Below are the code and all the weights of a small trained network. Each question names an input and a class and asks about switching units off, where a switched-off unit gives its printed mean instead of its output.

import numpy as np


def w(rows, s, z=0):
    codes = np.array(rows[::2]) - 128.0
    scale = np.full(codes.shape[1], s)
    scale[-1] = z or s
    return codes * scale


def f(y):
    return np.maximum(y, 0)


def log_softmax(a):
    a = a - a.max(-1, keepdims=True)
    return a - np.log(np.exp(a).sum(-1, keepdims=True))


def net(x, mask):
    res = np.array(x, float).reshape(1, 8) / 4 @ E
    y = f(res @ A[0][:, :-1].T + A[0][:, -1])
    res = res + np.where(mask, y, B[0][:, -1]) @ B[0][:, :-1]
    return log_softmax(res[-1] @ U[:, :-1].T + U[:, -1])


A, B = {}, {}
E = w([
[123,114,142,96,38,41,255],'x0',
[122,143,129,112,249,55,152],'x1',
[126,36,143,44,154,119,178],'x2',
[62,164,149,122,197,124,183],'x3',
[122,127,32,60,143,137,154],'x4',
[137,74,101,75,115,217,100],'x5',
[214,66,19,63,174,8,67],'x6',
[41,132,94,175,207,106,160],'x7',
],0.0059)
A[0] = w([
[113,111,130,107,107,222,106,201],'N1',
[73,168,144,153,86,132,184,233],'N2',
[101,150,124,156,229,129,74,224],'N3',
[69,157,150,193,84,135,192,197],'N4',
[162,137,143,137,105,104,110,142],'N5',
[125,106,123,106,104,202,124,115],'N6',
[186,135,157,99,89,92,81,233],'N7',
[98,174,123,176,250,143,71,240],'N8',
[202,104,152,122,118,78,117,87],'N9',
[133,95,115,73,105,194,80,234],'N10',
[159,105,116,105,114,88,118,225],'N11',
[153,89,76,73,191,20,132,184],'N12',
[131,139,139,117,79,103,110,137],'N13',
[107,167,163,134,65,101,134,199],'N14',
[195,83,153,121,71,186,121,251],'N15',
[97,136,152,141,84,127,166,215],'N16',
[110,111,110,75,131,116,119,236],'N17',
[94,122,159,114,117,150,132,173],'N18',
],0.013,0.0016)
B[0] = w([
[69,181,94,105,140,196,102,211],'N1',
[210,161,137,132,82,174,190,213],'N2',
[130,74,184,159,223,164,105,214],'N3',
[236,167,153,111,109,181,194,227],'N4',
[104,129,170,101,133,92,142,160],'N5',
[88,159,112,118,104,179,92,188],'N6',
[75,149,161,145,135,28,121,194],'N7',
[125,72,214,154,249,182,118,238],'N8',
[118,110,159,149,109,52,133,182],'N9',
[74,137,80,107,116,179,97,214],'N10',
[120,110,112,129,132,53,135,184],'N11',
[173,21,8,100,113,77,150,250],'N12',
[109,144,151,125,117,101,113,160],'N13',
[171,165,163,124,102,120,166,186],'N14',
[26,191,128,128,89,144,72,217],'N15',
[189,163,119,140,104,128,145,187],'N16',
[136,102,71,154,113,145,132,174],'N17',
[148,157,112,137,127,137,111,165],'N18',
],0.019,0.011)
U = w([
[177,198,189,98,68,133,200,196],'0',
[31,194,123,58,89,171,72,100],'1',
[75,147,200,115,80,3,125,3],'2',
[122,39,38,58,122,61,144,134],'3',
[115,78,215,163,239,156,107,229],'4',
],0.0077,0.0013)

Each question gives the input, the list of numbers given to net, and the class t.
The units are the neurons (one row each of A and B). Each row of codes is followed by its name. A weight is (code - 128) times the scale printed after its matrix; where a second scale follows, it is the last column's (A, B and U).
mask holds one flag per neuron, in row order. A switched-off neuron (its flag False) gives its mean, the last column of its row in B, instead of its output. The means were averaged over made-up inputs and are rounded, as every weight is.
A unit's drop is (log p(t) with every unit on - log p(t) with that unit switched off) / (log p(t) with every unit on - log p(t) with every unit switched off).
The circuit of an input: a set's keep is (log p(t) with only the set's units on - log p(t) with every unit switched off) / (log p(t) with every unit on - log p(t) with every unit switched off). Starting from the 12 units with the biggest drops (on a tie, the unit counted first), units are removed one at a time, each time the one whose removal leaves the highest keep (on an exact tie, the one counted first), for as long as the keep stays at least 0.8.
units of the circuit, in order: the units of the circuit, biggest drop first
k most important neurons: the k neurons with the biggest drops, biggest first
drop of u: that unit's drop, to one decimal
input [-8,-2,-7,-5,3,-4,3,-8], class 1: units of the circuit, in order -> [N15]
input [5,-6,-4,4,1,6,7,-5], class 2: units of the circuit, in order -> [N7 N9]
input [-2,5,-3,-7,2,-1,3,-6], class 2: 3 most important neurons -> [N7 N9 N5]
input [0,2,4,5,2,2,-1,-4], class 3: 3 most important neurons -> [N15 N8 N1]
input [0,-2,-4,-1,7,0,-7,-6], class 1: 3 most important neurons -> [N1 N15 N6]
input [4,1,-5,1,-7,2,6,2], class 3: 2 most important neurons -> [N12 N15]
input [3,-2,-1,8,-5,7,4,0], class 3: 3 most important neurons -> [N8 N15 N1]
input [-2,-4,8,-2,-6,-7,-1,0], class 0: 2 most important neurons -> [N12 N11]
input [0,-4,1,6,-7,8,-2,5], class 1: 3 most important neurons -> [N1 N6 N14]
input [7,6,0,6,6,-6,-2,7], class 0: 2 most important neurons -> [N4 N2]
input [2,2,-5,-4,-1,7,6,-5], class 2: 3 most important neurons -> [N7 N15 N9]
input [-1,1,7,2,8,-1,-2,8], class 3: 2 most important neurons -> [N12 N17]
input [-6,5,5,7,0,3,4,-8], class 3: drop of N12 -> 3.1
input [2,7,6,-5,3,1,-8,-6], class 1: most important neuron -> [N15]
input [7,-3,2,-3,4,1,-2,-6], class 1: drop of N15 -> 0.9
input [-6,-6,7,4,4,-3,-2,1], class 1: drop of N1 -> 0.2
